Each row has a name. Each question is about the rows just above it. Places in a row count from 0.

zenik: [-35  -7  49 -26 -65  65 -77 -29  26 -57 -39  12  18  11   2  14  26 -39
  47]
luzuv: [-39  -7  49 -26 -76  48 -77 -29  26 -57 -41  12  18  11   2  15  26 -39
  30]
Mos: [-39  -7  49 -26 -65  70 -85 -29  26 -57 -41  12  18  12   2  15  26 -19
  51]
key -> tag
[-19] -> J999
[-29] -> J314
[30] -> J735
[51] -> J21
Join Mos by its entry at place 18: => J21
After [ 15  26 -39], its row goes on with => [30]
The rest of the row after [ 26 -19]: => [51]

poko: [-18 -15   1  16  -9 -11   0 -30   8  -3   6  -4 -46 -54  19   1  -6   8
  -6  -1  -5  -7  -6  -8   5   8  -8  -2]
Vimo: [  3  -2   1  16  -8 -11   2 -32   8  -3   7  -4   4   7  -9   2  65 -83
 -69  -2  -1   1   1   3  -9  16   1   0]
Sebel: [-18 -15  -1   8  -1   1   0 -30   8  -3   6  -4 -45 -54  19   1  -6   8
  -6  -1  -5  -7  -6  -8   5   8  -7  -2]
Go on from [-69  -2  -1   1   1] to the end of its row. => [ 3 -9 16  1  0]
After [  1  16  -8 -11], its row goes on with => [  2 -32   8  -3   7  -4   4   7  -9   2  65 -83 -69  -2  -1   1   1   3
  -9  16   1   0]
Go on from [-9 16  1] to the end of its row. => [0]
After [ -4 -46 -54], its row goes on with => [19  1 -6  8 -6 -1 -5 -7 -6 -8  5  8 -8 -2]
The rest of the row after [ 65 -83 -69  -2  -1]: => [ 1  1  3 -9 16  1  0]
key -> tag
[8] -> J627
[-46] -> J187
[-45] -> J70
The tag of poko, keyed by place 12: => J187
Whose row is [-18 -15  -1   8  -1   1   0 -30   8  -3   6  -4 -45 -54  19   1  -6   8
  -6  -1  -5  -7  -6  -8   5   8  -7  -2]? => Sebel

Numar: [ 33 -67  -4 -46 -29 -15 -13  20 -44  -1  55  -3 -19  -6  -6 -17  18 -13
 -12]
pame: [-56  53  32  70   6  32 -21  24  27  32  -2 -21  18 -18  13  35 -17 -12
  27]
kelo: [-60  38  33  61   3  32 -21  59  31  35 -11 -37  10 -50   9  32 -11 -22
  -1]
Pimu: [-55  53  26  51  -3  42 -30  65  15  16 -16 -24   8 -44 -20  24 -32 -18
  16]
ture: [ 27 -78  18 -41   4  32  -8   0 -32  -9  45  13  -3   2  -4 -18  13 -23
  -2]
Bam: [ 32 -68  -3 -44 -28 -16 -16  17 -45  -1  55  -4 -19  -4  -8 -15  20 -19
 -12]
pasu: [-59  44  30  66  -3  31 -11  54  22  33   7 -36  -4 -45   6  29  -9 -14
  -3]
pupi: [-64  58  23  60   4  42 -28  65  17  14 -16 -13  17 -42 -15  13 -23 -20
  14]
tags:
[-22] -> J20
[24] -> J514
[-18] -> J655
[18] -> J584
[19] -> J112
[23] -> J376
[17] -> J780
[-23] -> J414
Look up the entry of ture at place 2 in the table: => J584
Where do [ 33 -67  -4 -46 -29 -15 -13  20 -44  -1  55  -3 -19  -6  -6 -17  18 -13
 -12] appear? => Numar
Whose row is [-59  44  30  66  -3  31 -11  54  22  33   7 -36  -4 -45   6  29  -9 -14
  -3]? => pasu
The rest of the row after [  6  32 -21  24  27]: => [ 32  -2 -21  18 -18  13  35 -17 -12  27]
The rest of the row after [ 3 32]: => [-21  59  31  35 -11 -37  10 -50   9  32 -11 -22  -1]
Go on from [ -4 -45   6] to the end of its row. => [ 29  -9 -14  -3]
Whose row is [-64  58  23  60   4  42 -28  65  17  14 -16 -13  17 -42 -15  13 -23 -20
  14]? => pupi

fev: [  0  34  37 -40  -3 -21]
voku: [ 32 -11 -50  16 -14  -1]
vevum: [  6   3  -2  -9  -8 -20]
Dod: [ 23  19  59 -16  -4 -46]
nakaz: [41 19 58 16 30  7]
setaf: [-38  47 -26  -6 -20  30]
Figug: [  7  33  45 -18   3 -30]
Podu: [-84   8  60 -16  -4 -46]
Fizod: [-30 -73 -15 -30  63  60]
lisi: [ -7  10 -34  14  -1  13]
Gep: [ -7  24 -34  14  -1  13]
key -> tag
[-31] -> J619
[-15] -> J45
[-30] -> J3
[-29] -> J876
[-16] -> J723
The tag of Fizod, keyed by place 3: => J3
Which row holds [  7  33  45 -18   3 -30]? => Figug
Where do [ -7  24 -34  14  -1  13] appear? => Gep
After [-26  -6], its row goes on with => [-20  30]
Go on from [19 59] to the end of its row. => [-16  -4 -46]
Go on from [-30 -73 -15 -30] to the end of its row. => [63 60]

